-.07, .02, .03, -.01, .05, .18, .05, .24, -.01, -.04, .04, -.12, .16, .14, .05, -.08, -.15, .06, .15, .11, .03, .04, .07, -.04, -.07, .19, -.03, .03, .02, .07, -.17, -.06, -.03, -.05, -.01, .00, -.14, .03, .00, -.04, .04, .07, .00, -.07, .31, -.09, -.04, .00, -.07, -.02, -.29, .13, -.03, -.02, .11, .01, -.01, .11, .07, .08, .06, -.16 | (81):kon
-.09, -.11, .06, .05, .08, -.18, .18, .06, -.10, .02, .16, -.05, -.04, -.01, -.04, .06, -.09, -.22, -.11, .06, -.20, .08, -.06, .19, -.15, .11, .03, -.08, -.10, .05, .25, .01, -.07, .00, .01, -.05, .06, .14, -.07, -.01, .04, -.14, .17, -.20, -.03, -.19, .12, .02, .06, .03, -.32, .56, -.15, -.05, .00, -.13, -.13, .15, .14, -.16, .03, -.05 | (78):sulek
-.19, -.11, -.08, .11, .45, .29, .17, .24, -.08, .10, .21, -.05, .17, .05, .13, -.09, -.06, -.07, -.38, .11, .03, .15, -.02, .28, -.12, .04, .03, -.22, -.08, .18, .19, -.09, .01, -.04, -.01, -.15, .09, .26, .00, -.07, .00, -.02, .12, -.08, .53, .07, .20, -.02, .04, -.05, -.19, .33, -.18, .06, -.04, -.09, -.09, .21, .30, -.21, .07, -.13 | (81):Vezus
-.19, -.09, -.05, .03, .31, .14, .10, .18, -.06, -.03, .14, -.07, .13, .06, .06, -.08, -.03, -.11, -.22, .15, -.03, .14, -.03, .17, -.09, .06, -.01, -.15, -.10, .06, .18, -.06, .05, -.03, -.04, -.04, .01, .21, .03, -.03, -.03, -.03, .12, -.08, .38, .01, .20, .00, .06, .03, -.17, .30, -.22, .03, -.02, -.03, -.05, .12, .20, -.10, .11, -.10 | (81):Vezus
-.11, -.03, -.07, .09, .27, .19, .03, .18, -.16, .17, .23, -.11, .07, .01, .02, -.11, -.15, .07, -.14, .12, -.01, .07, -.11, .09, -.21, .13, .06, -.25, -.11, .17, .00, -.06, -.09, -.03, .02, -.12, -.11, .16, -.11, -.07, .24, -.11, .09, -.05, .30, -.17, .07, .00, .06, -.03, -.47, .68, .10, -.12, -.15, -.02, -.10, .13, .09, .07, .14, -.06 | (86):Turap
-.08, -.11, .02, .04, .10, .14, .22, .25, -.02, -.05, .04, -.14, .14, .17, .04, -.10, -.17, -.21, .12, .18, .00, .04, .06, .00, -.06, .14, -.01, -.07, -.02, .06, .15, -.11, -.03, -.04, -.05, .01, .00, .17, .01, -.02, -.04, .01, .13, -.17, .15, -.16, .07, .01, .08, -.04, -.24, .42, -.15, -.01, .04, .01, -.14, .17, .17, -.10, .09, -.18 | (81):Vezus
-.03, -.18, -.03, .10, .21, .19, .12, .23, -.13, .18, .26, -.06, .02, -.01, .02, .04, -.14, -.10, -.12, .13, -.02, .03, -.09, .12, -.28, .12, .04, -.21, -.05, .13, .15, -.04, -.11, -.05, .03, -.17, .05, .22, -.15, -.02, .16, -.16, .11, -.07, .13, -.17, .14, -.04, .02, -.02, -.37, .81, .08, -.07, .03, -.01, -.20, .27, .12, -.07, .06, -.06 | (86):ronok
-.01, -.07, -.18, .14, .57, .14, .07, .05, .03, .17, .40, .00, .05, .04, .08, -.05, .00, -.19, -.51, .11, -.16, .02, -.10, .28, -.29, .07, .03, -.20, -.16, .06, .30, -.15, .04, .02, .06, -.20, .18, .22, -.14, -.01, .16, -.24, .08, .01, .78, .12, .27, .01, -.01, -.02, -.34, .25, .15, .08, .00, -.10, -.10, .22, .19, -.31, .06, -.08 | (81):Vezus
-.05, -.01, .00, .04, .22, .08, .02, -.05, -.19, .18, .33, .03, -.06, -.12, .05, .09, .04, .03, -.40, .03, -.20, .03, -.09, .18, -.23, .01, .05, -.15, -.12, .10, .12, -.02, -.01, -.01, -.06, -.11, .12, .06, -.17, -.04, .21, -.17, .08, -.06, .31, -.04, .12, .01, .00, .02, -.32, .32, .09, -.02, .02, -.13, .01, .17, .07, -.20, .05, .01 | (78):sulek
-.12, .07, -.08, .05, .24, .21, -.17, .03, -.11, .26, .14, -.01, .02, -.07, .13, .06, .05, .37, -.36, -.07, .10, .02, -.05, .15, -.06, .02, -.01, -.13, .03, .24, -.28, .06, -.06, -.04, .01, -.16, -.14, -.02, -.09, -.11, .22, .00, -.05, -.01, .30, .05, -.04, -.08, .00, -.03, -.18, .07, .02, -.09, -.14, -.05, .14, .04, .07, .09, .17, -.01 | (86):Turap
-.19, -.09, .07, .00, .04, .03, .06, .11, -.15, .08, .08, .00, -.02, -.07, .01, .06, .00, -.04, -.13, -.01, -.12, .05, .03, .17, -.07, .03, .04, -.14, -.03, .13, .03, .07, -.05, -.03, -.14, -.02, .10, .01, -.07, -.02, .02, .08, .12, -.19, -.04, -.18, .06, .02, .00, .02, -.12, .30, -.19, .01, .12, -.16, -.05, .17, .14, -.16, .02, -.02 | (78):sulek
-.20, -.08, -.01, .12, .11, .05, .13, .21, -.10, -.01, .09, -.11, .05, -.01, .02, -.03, -.15, .00, -.05, .06, .08, .08, -.03, .04, .01, .03, .05, -.12, -.10, .18, .09, .04, .00, -.01, -.01, -.02, -.15, .11, .03, -.07, .04, .09, .09, -.11, -.06, -.07, .07, .03, .10, -.01, -.07, .65, -.17, .00, -.16, .03, -.04, .04, .14, .08, .05, .02 | (86):Turap
.09, -.14, -.02, .10, .11, .04, .26, .18, .01, .08, .20, -.28, .10, .22, -.04, -.06, -.22, -.49, .28, .26, -.08, -.05, .00, .08, -.20, .18, .05, -.05, -.03, -.05, .45, -.29, -.02, -.01, -.13, .08, .19, .23, -.16, .01, .02, -.19, .24, -.12, .07, -.35, .10, .08, .11, -.02, -.50, .45, .11, -.18, .03, -.06, -.16, .23, .10, .00, -.02, -.17 | (81):Vezus
.00, .06, .00, .03, .13, .22, .05, .12, -.02, .09, .15, -.03, .11, .10, .08, -.04, -.10, .06, -.08, .08, .04, .00, .05, .06, -.12, .15, -.04, -.03, -.02, .05, -.09, -.10, -.02, -.03, -.01, -.07, -.03, .05, .01, .00, .10, -.10, .03, .00, .46, .01, -.02, .00, -.05, -.06, -.30, .00, .02, -.03, .08, -.02, .00, .16, .11, -.07, .10, -.14 | (81):kon
.00, .07, -.01, .00, .11, .09, .02, .08, -.19, .05, .12, -.13, .09, .19, .06, -.06, -.06, -.02, .00, .05, .01, -.04, .10, .06, -.12, .17, -.07, -.03, .00, .04, -.11, -.11, -.04, -.01, .00, .02, -.02, .02, -.04, -.01, .05, -.09, .04, -.08, .47, -.01, -.06, -.01, -.07, -.02, -.28, -.25, .00, -.04, .11, -.06, .04, .13, .05, -.04, .07, -.21 | (81):kon
-.30, -.13, -.04, .14, .48, .37, .17, .39, -.20, .20, .29, -.07, .19, .10, .18, -.08, -.10, -.09, -.41, .15, .03, .14, .03, .36, -.25, .19, .00, -.36, -.09, .29, .06, -.04, -.05, -.11, -.10, -.18, .05, .22, -.07, -.09, .08, .00, .18, -.24, .68, -.11, .16, -.01, .01, -.06, -.39, .54, -.26, .01, .09, -.14, -.11, .38, .40, -.21, .17, -.23 | (81):Vezus
-.07, -.08, -.01, .07, .33, .03, .09, .03, -.20, .21, .39, .06, -.07, -.04, .05, .08, .01, -.09, -.54, .02, -.25, .11, -.08, .33, -.29, .05, .02, -.27, -.17, .15, .19, .01, -.06, -.02, .01, -.17, .15, .17, -.13, -.02, .16, -.23, .12, -.15, .40, -.04, .20, -.03, .00, .04, -.38, .32, -.04, .00, .03, -.20, -.10, .22, .20, -.40, .11, -.08 | (78):laz
-.03, -.02, .02, .08, .01, -.07, .12, -.07, -.07, .12, .21, .03, -.06, -.03, .00, .08, -.04, -.05, -.23, .00, -.13, .05, -.03, .12, -.17, .09, .04, -.07, -.10, .08, .07, .01, -.06, -.02, .07, -.10, .05, .02, -.09, -.05, .16, -.19, .09, -.13, .10, -.07, .02, -.03, .01, .00, -.27, .22, .00, -.08, .00, -.14, -.02, .12, .10, -.14, .06, -.06 | (78):sulek
-.18, .05, -.04, -.06, .25, .09, -.01, .08, -.05, .04, .06, -.06, .10, .11, .12, -.05, .01, .05, -.21, .02, -.01, .10, .01, .17, -.01, .05, -.03, -.06, -.05, .13, -.07, -.03, .02, -.03, -.06, .03, -.05, .07, .03, -.06, .00, .03, .06, -.11, .41, .02, .07, -.03, .02, -.05, -.14, -.19, -.21, -.03, -.02, -.11, .09, .08, .14, -.03, .15, -.13 | (81):Vezus
-.21, -.11, .10, .03, .06, .08, .13, .16, -.24, .00, .11, -.03, .03, -.02, .03, .14, -.06, -.05, -.15, .06, -.14, .12, .02, .17, -.11, .10, .01, -.10, -.07, .15, -.01, .04, -.07, -.05, .00, -.04, .02, .02, -.04, -.05, .03, .04, .10, -.22, .04, -.17, .06, .01, .05, -.03, -.26, .43, -.18, -.02, .09, -.10, -.09, .12, .17, -.10, .09, -.07 | (78):sulek
-.21, -.07, .09, .01, .06, .02, .20, .24, .00, -.12, .01, -.19, .16, .20, .04, -.09, -.20, -.19, .12, .14, .01, .05, .09, .04, .02, .19, -.03, -.01, -.02, .07, .01, -.07, -.02, -.02, -.03, .10, -.08, .11, .08, -.03, -.11, .12, .13, -.25, .22, -.15, .01, .01, .04, -.05, -.15, .21, -.30, .03, .02, -.06, -.05, .09, .21, .02, .08, -.20 | (81):Vezus
-.16, -.08, -.06, .06, .11, .18, .15, .15, -.09, .11, .08, -.06, .07, -.02, .03, -.02, -.14, .03, -.07, .04, .10, .02, .03, .10, -.12, .12, .03, -.03, -.05, .19, .00, -.04, -.04, -.05, -.05, -.08, -.03, .08, -.03, -.06, .14, -.07, .10, -.11, .11, -.12, .02, -.05, .06, -.03, -.21, .43, -.10, -.07, -.06, -.07, .00, .13, .16, .06, .05, -.09 | (86):Turap
-.17, -.09, .01, .06, .16, .09, .07, .07, -.20, .27, .24, -.06, .02, .02, .10, .04, -.06, .03, -.31, .00, -.04, .06, .06, .26, -.17, .17, .02, -.15, -.11, .31, -.09, .03, -.16, -.05, -.06, -.14, .00, .04, -.09, -.06, .16, -.04, .11, -.23, .29, -.18, -.01, -.06, -.04, -.02, -.37, .28, -.10, -.08, .05, -.19, -.07, .21, .19, -.15, .13, -.17 | (78):laz
.03, -.03, .15, .01, -.07, -.08, .05, -.03, -.07, .08, .13, -.02, -.10, .01, -.05, .16, -.05, .00, .05, .00, -.20, -.02, .01, .03, -.17, .15, -.01, .02, -.05, .03, -.07, .06, -.15, -.03, .03, -.05, .01, .02, -.02, .00, .13, -.15, .06, -.12, -.10, -.21, -.10, -.01, -.01, .02, -.41, .24, .02, -.15, .14, -.12, -.07, .14, -.01, -.09, .06, -.09 | (78):sulek
-.10, -.08, .07, .04, -.02, -.04, .20, .11, -.10, .13, .20, -.04, -.05, .03, -.01, .10, -.14, -.08, -.12, .03, -.11, .02, .06, .16, -.23, .19, .02, -.13, -.06, .15, .11, .02, -.14, .01, -.02, -.09, .09, .04, -.13, -.05, .21, -.14, .17, -.25, .10, -.23, -.03, -.03, .01, .00, -.38, .38, -.15, -.07, .10, -.21, -.06, .28, .13, -.13, .00, -.12 | (78):sulek
-.09, .00, -.01, -.01, -.03, -.06, .10, -.09, -.04, .07, .09, .01, .00, -.07, .00, .04, -.05, .06, -.20, -.05, -.07, .08, -.01, .05, -.09, .04, .03, -.02, -.07, .08, -.04, .02, -.01, .00, .05, -.07, -.06, -.03, .01, -.05, .11, -.10, .06, -.10, .05, .06, .00, -.04, .02, -.01, -.14, .18, -.06, -.05, -.08, -.07, .03, .00, .08, -.07, .02, -.02 | (78):laz
-.12, -.08, .00, .06, .20, .05, -.03, -.01, -.15, .17, .22, .13, -.09, -.11, .09, .10, .10, .14, -.44, -.07, -.09, .10, -.09, .25, -.14, -.06, .01, -.24, -.09, .13, -.05, .16, -.05, .02, .00, -.12, .03, .05, -.04, -.04, .11, -.07, .02, -.07, .13, .05, .07, -.03, -.04, .02, -.07, .23, -.12, -.01, -.03, -.08, -.06, .10, .10, -.21, .08, .06 | (78):sulek
-.13, -.09, -.08, .10, .26, .17, .06, .24, -.13, .10, .13, -.08, .03, .05, .10, -.05, -.02, -.10, -.14, .06, .03, .03, .03, .21, -.11, .01, .06, -.21, -.01, .17, .20, -.02, .00, -.02, -.17, -.02, .10, .14, -.08, -.04, .01, .08, .12, -.14, .18, -.22, .12, .02, .01, -.03, -.19, .27, -.14, -.02, .06, -.10, -.05, .23, .18, -.05, .05, -.09 | (77):kopil
-.11, -.08, .00, .00, .13, -.02, .06, .28, -.04, -.13, -.02, -.11, .02, .06, -.03, -.09, -.07, -.21, .10, .06, -.02, .00, .00, .04, .05, -.01, .03, -.11, .01, .07, .24, -.03, .06, .04, -.12, .11, .02, .09, -.04, -.03, -.09, .14, .14, -.12, .02, -.26, .13, .03, .05, -.02, -.07, .35, -.18, .04, .06, -.01, -.04, .13, -.03, .06, -.01, -.01 | (77):kopil
-.05, .02, -.03, .00, -.06, -.13, .02, .14, .10, .00, -.13, -.04, .02, .03, .03, .01, -.08, .14, .05, -.09, .24, -.03, -.01, -.06, .04, -.01, -.01, -.10, .03, .13, -.06, .11, -.02, -.02, .07, -.05, -.25, -.04, .02, -.07, .06, -.01, -.02, -.05, -.12, -.02, -.09, -.11, -.01, .00, .05, .00, -.11, -.10, -.19, .04, .09, .09, -.01, .24, .01, -.01 | (86):Turap
-.02, -.07, -.03, .02, .19, -.01, .14, .09, .02, -.14, .06, -.13, .10, .11, -.08, -.06, -.13, -.26, .05, .18, -.04, .04, -.05, .00, -.03, .07, .01, -.02, -.05, -.02, .23, -.14, .05, .05, .04, .01, -.02, .17, .02, .01, -.11, -.03, .07, -.04, .19, .04, .14, .03, .08, -.04, -.14, .41, .03, .05, -.09, .02, -.08, -.01, .11, .00, -.01, -.05 | (81):kon
.01, .00, -.09, .02, .14, .12, .03, .19, -.01, .09, .15, -.10, .05, .11, .04, .03, -.03, -.17, .04, .10, -.03, -.06, .08, .11, -.18, .06, .02, -.16, .03, .04, .26, -.15, .01, .01, -.19, .05, .13, .04, -.14, -.02, .06, -.04, .12, -.06, .17, -.31, .10, .03, .02, -.06, -.29, .00, .05, -.08, .18, -.08, -.02, .27, .08, .01, -.01, -.08 | (77):kopil

.00, .03, -.05, .00, -.06, .05, -.17, .01, -.16, .01, .03, -.08, .05, .04, -.02, -.08, .06, -.03, .04, .02, -.02, -.05, -.02, .05, .05, -.05, .07, -.11, -.08, .00, -.01, -.01, -.06, -.09, -.07, .10, .00, .00, .01, .05, -.02, .01, -.04, .18, -.03, -.06, -.01, .23, .05, -.02, -.05, .10, -.05, -.05, .08, -.05, .00, -.08, .07, .00, -.12, -.05 | S:(21)
-.17, .02, -.08, -.14, -.15, .07, -.10, -.04, .04, -.01, .06, -.02, .08, .01, -.06, -.09, .03, -.14, .03, .04, -.04, -.16, -.02, .00, .08, .04, .11, -.04, -.17, .00, -.08, .07, -.03, .03, -.11, .08, .05, -.05, .00, .08, -.03, .21, .02, -.01, .02, -.01, .00, .20, .00, .14, -.03, .13, .11, .01, -.03, .12, -.05, -.01, .01, -.08, -.10, -.16 | S:(22)
.02, -.03, -.07, -.05, -.10, .05, -.20, .11, -.04, -.01, .05, -.13, .00, -.08, -.11, -.08, -.04, -.08, .04, .09, -.04, -.07, -.04, .09, .07, -.01, .16, -.07, -.12, -.09, -.03, .00, -.03, -.07, -.11, .13, -.02, -.02, .04, .11, -.02, .30, .02, .07, -.02, -.04, -.07, .22, -.03, .07, -.02, .15, .00, -.03, .07, .05, .08, -.15, .00, -.06, -.10, -.08 | S:(22)
.08, .10, .16, .03, -.08, -.01, .01, -.03, -.28, -.08, -.11, -.15, -.20, .09, -.03, -.02, -.01, .17, .03, -.11, -.14, .14, -.10, .16, .20, -.06, .07, -.18, -.18, -.01, .08, -.02, -.11, -.15, .00, .22, -.03, .14, .06, -.02, -.07, -.07, .04, .21, .03, -.02, .02, .10, -.04, -.09, -.05, .13, -.09, -.10, .30, -.03, .15, .06, .25, .37, -.25, -.30 | N:(24)
.13, .02, .19, -.03, -.10, -.02, -.01, -.08, -.20, -.04, -.12, -.19, -.27, -.01, -.11, -.01, -.04, .11, .02, -.08, -.17, .06, -.09, .23, .30, -.01, .10, -.08, -.16, -.06, -.05, -.07, -.14, -.13, -.16, .31, .05, .30, .10, -.06, -.03, -.07, .03, .33, -.02, -.09, .04, .17, -.01, -.06, -.02, .23, -.09, -.03, .32, -.01, .04, .11, .11, .41, -.15, -.21 | N:(29)
